Here is a tiny trained network, its code and every weight. The questions are about switching its units off for an input and a target symbol, where a switched-off unit gives its printed mean instead of its output.

import numpy as np


def w(rows, s, z=0):
    codes = np.array(rows[::2]) - 128.0
    scale = np.full(codes.shape[1], s)
    scale[-1] = z or s
    return codes * scale


def norm(h):
    return h / np.sqrt((h * h).mean(-1, keepdims=True) + 1e-5)


def f(y):
    return np.maximum(y, 0)


def softmax(a):
    e = np.exp(a - a.max(-1, keepdims=True))
    return e / e.sum(-1, keepdims=True)


def log_softmax(a):
    a = a - a.max(-1, keepdims=True)
    return a - np.log(np.exp(a).sum(-1, keepdims=True))


def net(x, mask):
    ids = ['γδζηθλξπτψω'.index(c) for c in x.split()]
    T = len(ids)
    res = E[ids] + P[:T]
    q, k, v = (norm(res) @ M[0].T for M in (Q, K, V))
    z = softmax(np.where(np.tri(T) > 0, q @ k.T / 3**0.5, -1e9)) @ v
    res = res + np.where(mask[0], z, O[0][:, -1]) @ O[0][:, :-1]
    y = f(norm(res) @ A[0][:, :-1].T + A[0][:, -1])
    res = res + np.where(mask[1:17], y, B[0][:, -1]) @ B[0][:, :-1]
    return log_softmax(norm(res)[-1] @ U[:, :-1].T + U[:, -1])


Q, K, V, O, A, B = {}, {}, {}, {}, {}, {}
E = w([
[113,103,187,167,156],'γ',
[83,103,144,137,162],'δ',
[85,133,126,189,116],'ζ',
[99,111,71,108,110],'η',
[248,143,187,152,113],'θ',
[184,141,104,211,110],'λ',
[178,124,92,23,89],'ξ',
[140,79,108,117,57],'π',
[117,174,105,150,171],'τ',
[199,59,223,120,133],'ψ',
[134,134,149,54,116],'ω',
],0.015)
P = w([
[1,208,172,81,103],'0',
[32,146,146,104,116],'1',
[57,94,117,99,140],'2',
[86,58,88,95,165],'3',
[122,32,62,97,198],'4',
[157,12,38,94,233],'5',
],0.0037)
Q[0] = w([
[187,101,241,208,135],'H1',
[186,184,53,203,60],'H1',
[198,78,114,149,2],'H1',
],0.015)
K[0] = w([
[156,90,252,192,157],'H1',
[135,150,67,211,23],'H1',
[188,117,116,142,23],'H1',
],0.016)
V[0] = w([
[53,166,255,91,44],'H1',
[154,239,228,131,32],'H1',
[12,181,104,226,93],'H1',
],0.0045)
O[0] = w([
[201,105,58,228,157,234],'H1',
[101,47,127,150,234,91],'H1',
[254,87,124,1,123,253],'H1',
],0.0041,0.0021)
A[0] = w([
[175,156,128,108,177,223],'N1',
[95,130,127,180,150,182],'N2',
[88,142,60,185,154,143],'N3',
[89,91,76,104,113,74],'N4',
[192,108,161,108,183,48],'N5',
[140,47,157,132,79,154],'N6',
[159,94,177,66,114,15],'N7',
[88,194,109,177,175,174],'N8',
[108,177,141,172,114,187],'N9',
[109,175,193,91,42,223],'N10',
[2,212,185,208,93,250],'N11',
[170,164,114,106,59,76],'N12',
[28,142,94,195,144,168],'N13',
[164,153,249,89,48,132],'N14',
[106,151,93,93,139,142],'N15',
[149,56,77,128,169,105],'N16',
],0.0085,0.0013)
B[0] = w([
[87,123,162,158,132,153],'N1',
[110,115,148,153,147,212],'N2',
[127,76,167,66,137,228],'N3',
[149,179,119,184,124,232],'N4',
[57,171,136,146,52,172],'N5',
[113,145,102,153,165,254],'N6',
[137,98,101,110,190,166],'N7',
[150,88,82,91,151,160],'N8',
[178,141,108,119,120,158],'N9',
[127,56,144,77,150,169],'N10',
[218,160,51,9,95,216],'N11',
[125,98,174,135,168,157],'N12',
[98,41,194,107,145,253],'N13',
[173,136,87,27,97,171],'N14',
[118,138,165,186,89,173],'N15',
[124,212,110,132,108,234],'N16',
],0.012,0.0044)
U = w([
[121,156,121,138,120,34],'γ',
[17,108,196,172,216,130],'δ',
[76,219,114,186,181,187],'ζ',
[44,109,136,149,6,102],'η',
[176,204,197,119,33,95],'θ',
[239,127,157,202,173,116],'λ',
[141,79,146,19,143,188],'ξ',
[124,94,3,167,134,86],'π',
[118,147,126,139,128,2],'τ',
[113,198,92,162,131,130],'ψ',
[124,142,136,157,111,50],'ω',
],0.012,0.0043)

Each question gives the input, a string of symbols that net reads in full, and the target symbol t.
The units are the heads (3 rows each of Q, K, V and O) and the neurons (one row each of A and B). Each row of codes is followed by its name. A weight is (code - 128) times the scale printed after its matrix; where a second scale follows, it is the last column's (O, A, B and U).
mask holds one flag per unit, heads first, then neurons. A switched-off unit (its flag False) gives its mean, the last column of its rows in O or B, instead of its output. The means were averaged over made-up inputs and are rounded, as every weight is.
A unit's drop is (log p(t) with every unit on - log p(t) with that unit switched off) / (log p(t) with every unit on - log p(t) with every unit switched off).
The circuit of an input: a set's keep is (log p(t) with only the set's units on - log p(t) with every unit switched off) / (log p(t) with every unit on - log p(t) with every unit switched off). Starting from the 12 units with the biggest drops (on a tie, the unit counted first), units are removed one at a time, each time the one whose removal leaves the highest keep (on an exact tie, the one counted first), for as long as the keep stays at least 0.8.
units of the circuit, in order: the units of the circuit, biggest drop first
unit that matters most: the unit with the biggest drop
top k neurons: the k neurons with the biggest drops, biggest first
drop of u: that unit's drop, to one decimal
input ζ λ ω ζ ζ, target ζ: units of the circuit, in order => H1; N16; N11
input ζ π γ ζ ω τ, target ξ: units of the circuit, in order => H1; N16
input ζ γ η ξ π, target π: top 2 neurons => N13; N6
input ψ ζ ψ, target δ: units of the circuit, in order => N11; H1
input ζ ζ ω ω ω, target ζ: top 4 neurons => N13; N3; N4; N11
input δ η ψ ζ ζ ψ, target δ: top 3 neurons => N11; N5; N4
input η ψ ζ π, target π: top 3 neurons => N13; N6; N3
input ζ ζ ζ δ θ, target θ: unit that matters most => N5
input π λ ζ λ, target ζ: top 2 neurons => N13; N11
input ω ζ ω, target δ: top 2 neurons => N11; N16
input ζ ω γ ξ ζ, target δ: drop of N13 => 0.3
input η ζ ζ γ, target ξ: drop of N11 => 3.1
input δ δ λ ζ δ, target ζ: drop of N10 => 0.1
input ψ ω λ θ ω, target δ: unit that matters most => N11
input ζ π γ ψ ζ, target δ: drop of N11 => 1.5
